Here is a tiny trained network, its code and every weight. The questions are about switching its units off for an input and a target symbol, where a switched-off unit gives its printed mean instead of its output.

import numpy as np


def w(rows, s, z=0):
    codes = np.array(rows[::2]) - 128.0
    scale = np.full(codes.shape[1], s)
    scale[-1] = z or s
    return codes * scale


def f(y):
    return np.maximum(y, 0)


def softmax(a):
    e = np.exp(a - a.max(-1, keepdims=True))
    return e / e.sum(-1, keepdims=True)


def log_softmax(a):
    a = a - a.max(-1, keepdims=True)
    return a - np.log(np.exp(a).sum(-1, keepdims=True))


def net(x, mask):
    ids = ['αβγδεμτψω'.index(c) for c in x.split()]
    T = len(ids)
    res = E[ids] + P[:T]
    r = res
    for j in range(3):
        rows = slice(3 * j, 3 * j + 3)
        q, k, v = (r @ M[0][rows].T for M in (Q, K, V))
        z = softmax(np.where(np.tri(T) > 0, q @ k.T / 3**0.5, -1e9)) @ v
        o = O[0][rows]
        res = res + np.where(mask[j], z, o[:, -1]) @ o[:, :-1]
    y = f(res @ A[0][:, :-1].T + A[0][:, -1])
    res = res + np.where(mask[3:19], y, B[0][:, -1]) @ B[0][:, :-1]
    return log_softmax(res[-1] @ U[:, :-1].T + U[:, -1])


Q, K, V, O, A, B = {}, {}, {}, {}, {}, {}
E = w([
[125,80,111,89],'α',
[95,223,122,105],'β',
[75,134,100,47],'γ',
[162,94,126,5],'δ',
[118,110,94,189],'ε',
[67,129,164,183],'μ',
[110,103,121,181],'τ',
[155,147,120,92],'ψ',
[167,169,165,127],'ω',
],0.022)
P = w([
[254,226,120,144],'0',
[57,128,204,155],'1',
[64,180,251,124],'2',
[78,198,240,120],'3',
[67,154,126,127],'4',
[112,199,188,120],'5',
[165,230,222,99],'6',
[127,196,186,124],'7',
[124,193,208,123],'8',
],0.0082)
Q[0] = w([
[1,172,72,147],'h0',
[113,233,140,147],'h0',
[165,100,71,153],'h0',
[146,76,83,187],'h1',
[92,142,14,192],'h1',
[133,147,16,98],'h1',
[138,62,97,114],'h2',
[146,226,169,226],'h2',
[136,213,188,134],'h2',
],0.0098)
K[0] = w([
[110,129,124,69],'h0',
[183,128,53,57],'h0',
[104,53,172,117],'h0',
[118,122,168,182],'h1',
[91,99,141,147],'h1',
[89,103,147,99],'h1',
[84,131,178,133],'h2',
[246,163,103,176],'h2',
[132,133,87,168],'h2',
],0.013)
V[0] = w([
[109,100,177,189],'h0',
[169,128,217,182],'h0',
[79,163,119,100],'h0',
[132,195,10,55],'h1',
[157,127,88,155],'h1',
[90,159,4,173],'h1',
[2,73,140,74],'h2',
[104,142,121,151],'h2',
[133,82,112,176],'h2',
],0.0097)
O[0] = w([
[181,240,78,121,73],'h0',
[124,101,41,175,163],'h0',
[119,155,159,104,156],'h0',
[3,85,239,89,180],'h1',
[85,93,105,183,100],'h1',
[60,215,197,124,41],'h1',
[206,187,255,131,2],'h2',
[105,247,186,157,120],'h2',
[213,196,69,154,55],'h2',
],0.006,0.0074)
A[0] = w([
[183,164,130,162,171],'n0',
[231,125,117,70,149],'n1',
[125,227,113,129,1],'n2',
[58,171,65,89,165],'n3',
[161,86,122,170,109],'n4',
[214,198,132,82,166],'n5',
[56,171,118,103,140],'n6',
[61,130,67,139,178],'n7',
[133,148,178,109,31],'n8',
[100,184,131,215,120],'n9',
[72,125,135,89,176],'n10',
[145,105,138,247,168],'n11',
[154,105,107,204,94],'n12',
[159,168,143,172,189],'n13',
[128,130,168,121,44],'n14',
[75,185,121,150,110],'n15',
],0.011,0.0039)
B[0] = w([
[86,199,100,160,151],'n0',
[24,180,79,134,171],'n1',
[189,8,136,195,142],'n2',
[228,105,163,186,222],'n3',
[205,194,181,62,154],'n4',
[36,90,104,189,173],'n5',
[255,119,155,234,217],'n6',
[174,96,112,103,248],'n7',
[105,28,47,214,190],'n8',
[73,187,74,46,171],'n9',
[142,195,121,149,254],'n10',
[55,151,214,48,190],'n11',
[181,124,211,70,175],'n12',
[27,188,139,52,152],'n13',
[141,135,68,66,173],'n14',
[178,99,44,239,169],'n15',
],0.0058,0.0085)
U = w([
[149,143,128,92,76],'α',
[234,148,172,193,26],'β',
[196,187,255,77,252],'γ',
[49,53,116,22,8],'δ',
[165,192,84,148,160],'ε',
[121,225,98,109,186],'μ',
[156,189,104,119,113],'τ',
[143,81,130,104,95],'ψ',
[187,17,48,104,213],'ω',
],0.0075,0.0036)

Each question gives the input, a string of symbols that net reads in full, and the target symbol t.
The units are the heads (3 rows each of Q, K, V and O) and the neurons (one row each of A and B). Each row of codes is followed by its name. A weight is (code - 128) times the scale printed after its matrix; where a second scale follows, it is the last column's (O, A, B and U).
mask holds one flag per unit, heads first, then neurons. A switched-off unit (its flag False) gives its mean, the last column of its rows in O or B, instead of its output. The means were averaged over made-up inputs and are rounded, as every weight is.
A unit's drop is (log p(t) with every unit on - log p(t) with that unit switched off) / (log p(t) with every unit on - log p(t) with every unit switched off).
The circuit of an input: a set's keep is (log p(t) with only the set's units on - log p(t) with every unit switched off) / (log p(t) with every unit on - log p(t) with every unit switched off). Starting from the 12 units with the biggest drops (on a tie, the unit counted first), units are removed one at a time, each time the one whose removal leaves the highest keep (on an exact tie, the one counted first), for as long as the keep stays at least 0.8.
circuit, biggest first: the units of the circuit, biggest drop first
top k neurons: the k neurons with the biggest drops, biggest first
which heads matter: for each layer, one digit per head in row order, 1 if its drop is at least 0.15 and else 0, layers parted by /
drop of u: that unit's drop, to one decimal
input ω ω ω β, target ω: circuit, biggest first	h2, n7, n15
input ω ψ δ μ γ, target γ: circuit, biggest first	h2
input ω ε γ δ δ ω ω, target ω: circuit, biggest first	h2, h1
input ω ω ψ, target ω: circuit, biggest first	h2, h0, h1
input β γ μ, target β: circuit, biggest first	n6, h1, n15
input ω γ δ τ μ ω δ, target δ: circuit, biggest first	n1, n6
input μ ω μ, target μ: top 3 neurons	n9, n13, n11
input μ τ μ, target μ: top 4 neurons	n9, n13, n11, n0
input ω ω β, target β: circuit, biggest first	n3, n6
input γ δ ω μ μ, target γ: circuit, biggest first	h2, h0
input ε μ μ, target ε: top 2 neurons	n9, n15
input ω δ μ ω ω μ, target ω: circuit, biggest first	h2, h1
input δ ω γ ω ω, target δ: top 2 neurons	n6, n3
input γ τ γ ω ψ, target γ: which heads matter	010
input δ μ ω ψ, target δ: top neuron	n3
input γ ω ε μ ω β, target β: top 2 neurons	n6, n15
input γ ω ω ε, target γ: drop of n6	-0.1
input γ ω α τ, target γ: drop of h1	0.1
input γ μ ω α, target γ: drop of n6	0.0
input μ ω ω γ ω ω, target μ: drop of n13	0.1
input ω ω ω δ ω ω ψ, target ω: top neuron	n11
input ω δ γ β γ μ δ, target δ: top 4 neurons	n1, n5, n6, n3
